Below are the code and all the weights of a small trained network. Each question names an input and a class and asks about switching units off, where a switched-off unit gives its printed mean instead of its output.

import numpy as np


def w(rows, s, z=0):
    codes = np.array(rows[::2]) - 128.0
    scale = np.full(codes.shape[1], s)
    scale[-1] = z or s
    return codes * scale


def norm(h):
    return h / np.sqrt((h * h).mean(-1, keepdims=True) + 1e-5)


def f(y):
    return np.maximum(y, 0)


def log_softmax(a):
    a = a - a.max(-1, keepdims=True)
    return a - np.log(np.exp(a).sum(-1, keepdims=True))


def net(x, mask):
    res = np.array(x, float).reshape(1, 6) / 4 @ E
    u = 0
    for l in range(4):
        y = f(norm(res) @ A[l][:, :-1].T + A[l][:, -1])
        res = res + np.where(mask[u : u + 8], y, B[l][:, -1]) @ B[l][:, :-1]
        u += 8
    return log_softmax(norm(res)[-1] @ U[:, :-1].T + U[:, -1])


A, B = {}, {}
E = w([
[127,128,130,129,129,128],'x0',
[172,63,145,210,176,254],'x1',
[128,129,129,129,128,128],'x2',
[120,23,126,94,24,126],'x3',
[129,128,130,129,128,129],'x4',
[172,152,242,65,105,242],'x5',
],0.0047)
A[0] = w([
[177,172,44,220,239,136,48],'0.n1',
[110,117,135,116,141,131,104],'0.n2',
[110,4,106,80,38,140,135],'0.n3',
[172,166,214,33,110,191,133],'0.n4',
[126,122,133,132,131,125,117],'0.n5',
[123,128,123,119,134,135,115],'0.n6',
[205,34,101,253,175,227,139],'0.n7',
[151,35,79,218,30,138,2],'0.n8',
],0.0036,0.0049)
B[0] = w([
[58,146,190,191,102,63,180],'0.n1',
[132,130,138,127,114,132,128],'0.n2',
[166,66,143,121,92,74,215],'0.n3',
[150,199,183,139,104,115,222],'0.n4',
[127,128,126,127,132,131,128],'0.n5',
[137,128,126,123,129,125,128],'0.n6',
[62,90,140,200,203,119,253],'0.n7',
[118,65,41,1,206,126,148],'0.n8',
],0.0056,0.0039)
A[1] = w([
[102,151,119,84,127,49,89],'1.n1',
[129,174,142,129,109,142,24],'1.n2',
[141,77,66,137,148,166,4],'1.n3',
[106,204,125,133,167,138,71],'1.n4',
[125,145,186,2,124,249,48],'1.n5',
[135,131,124,123,128,138,77],'1.n6',
[140,85,48,181,181,150,105],'1.n7',
[128,137,101,110,117,106,98],'1.n8',
],0.0055,0.0022)
B[1] = w([
[175,127,90,204,123,187,242],'1.n1',
[121,138,123,89,133,134,147],'1.n2',
[98,109,170,35,137,94,153],'1.n3',
[158,56,98,74,166,106,201],'1.n4',
[87,110,3,199,124,46,251],'1.n5',
[120,128,113,128,117,138,128],'1.n6',
[85,118,216,72,140,86,236],'1.n7',
[130,126,131,163,111,185,161],'1.n8',
],0.0052,0.0027)
A[2] = w([
[128,87,79,165,105,75,110],'2.n1',
[164,187,185,38,98,132,147],'2.n2',
[109,208,164,106,159,171,68],'2.n3',
[151,91,207,136,145,254,111],'2.n4',
[126,128,127,126,126,133,106],'2.n5',
[107,215,97,111,137,109,5],'2.n6',
[147,150,88,167,125,152,74],'2.n7',
[131,84,179,133,156,203,95],'2.n8',
],0.0065,0.0026)
B[2] = w([
[197,133,146,67,129,244,253],'2.n1',
[86,39,236,92,211,179,240],'2.n2',
[82,140,104,47,225,136,192],'2.n3',
[163,188,4,92,54,36,251],'2.n4',
[133,128,127,124,128,133,128],'2.n5',
[203,82,115,94,215,254,195],'2.n6',
[119,141,119,104,162,135,138],'2.n7',
[152,159,30,78,83,55,220],'2.n8',
],0.0047,0.0031)
A[3] = w([
[155,124,72,157,22,132,8],'3.n1',
[79,227,90,200,173,111,102],'3.n2',
[82,251,175,136,163,125,121],'3.n3',
[98,126,77,148,125,100,135],'3.n4',
[102,131,236,128,53,139,1],'3.n5',
[219,204,71,121,178,123,45],'3.n6',
[168,100,95,75,3,108,98],'3.n7',
[148,237,66,137,174,144,69],'3.n8',
],0.0065,0.0035)
B[3] = w([
[219,205,70,151,235,66,178],'3.n1',
[64,173,170,113,49,240,225],'3.n2',
[206,105,38,158,158,47,201],'3.n3',
[187,133,171,95,137,155,188],'3.n4',
[91,97,222,153,56,117,157],'3.n5',
[104,86,93,70,2,174,201],'3.n6',
[137,238,129,224,181,110,253],'3.n7',
[98,79,161,93,26,162,210],'3.n8',
],0.0058,0.0048)
U = w([
[106,163,87,88,36,192,225],'0',
[208,175,69,187,124,64,255],'1',
[153,143,153,51,231,139,92],'2',
[136,135,247,130,69,92,56],'3',
[55,145,152,216,177,167,47],'4',
[130,8,104,139,170,90,13],'5',
],0.018,0.0013)

Each question gives the input, the list of numbers given to net, and the class t.
The units are the neurons (one row each of A and B). Each row of codes is followed by its name. A weight is (code - 128) times the scale printed after its matrix; where a second scale follows, it is the last column's (A, B and U).
mask holds one flag per neuron, layer by layer. A switched-off neuron (its flag False) gives its mean, the last column of its row in B, instead of its output. The means were averaged over made-up inputs and are rounded, as every weight is.
A unit's drop is (log p(t) with every unit on - log p(t) with that unit switched off) / (log p(t) with every unit on - log p(t) with every unit switched off).
unit that matters most: the unit with the biggest drop
top k neurons: the k neurons with the biggest drops, biggest first
top k neurons in layer l: the k neurons of layer l with the biggest drops, biggest first
drop of u: that unit's drop, to one decimal
input [4,-3,-5,5,5,1], class 3: top neuron in layer 0 => (0.n7)
input [-3,8,-4,1,8,0], class 5: top 3 neurons => (0.n7; 3.n7; 1.n7)
input [5,7,1,3,0,1], class 1: top 4 neurons => (2.n4; 2.n8; 2.n2; 1.n5)
input [6,0,-8,8,-8,-8], class 1: top 3 neurons in layer 3 => (3.n7; 3.n1; 3.n8)
input [0,-2,-7,7,5,1], class 3: top 3 neurons => (1.n5; 2.n4; 0.n3)
input [8,-5,-8,3,5,1], class 3: top 2 neurons => (1.n5; 2.n2)
input [-5,-1,7,6,-5,-8], class 1: top 4 neurons => (0.n7; 3.n7; 2.n2; 2.n1)
input [-8,-2,-1,-2,5,1], class 2: top 2 neurons => (2.n2; 0.n8)
input [6,6,8,-1,6,1], class 0: top 4 neurons => (2.n4; 2.n8; 1.n5; 2.n2)
input [0,-3,2,1,-6,2], class 3: top 2 neurons => (0.n4; 2.n2)
input [-5,5,-3,-1,7,1], class 0: top 3 neurons => (2.n4; 2.n8; 1.n5)
input [-8,-2,1,-2,7,2], class 2: top 2 neurons => (0.n4; 2.n2)
input [-5,4,1,0,-2,-7], class 4: top 2 neurons => (0.n1; 0.n3)
input [-6,-1,-6,5,4,3], class 3: unit that matters most => 0.n3
input [4,0,-7,-1,3,-5], class 0: top 2 neurons => (0.n7; 2.n2)
input [-3,1,-3,1,-2,-6], class 5: top 2 neurons => (3.n7; 2.n4)
input [-1,-1,-7,0,-8,4], class 2: top 2 neurons in layer 2 => (2.n2; 2.n6)
input [6,-5,-6,-2,-3,7], class 2: drop of 2.n2 => 0.5
input [-8,3,7,1,2,4], class 1: drop of 3.n1 => 0.1
input [-7,-3,-4,7,-3,-1], class 1: drop of 3.n3 => 0.0
input [3,2,-8,-2,4,-8], class 4: top neuron in layer 3 => (3.n2)
input [2,1,2,0,-8,-6], class 4: top 2 neurons in layer 0 => (0.n3; 0.n4)
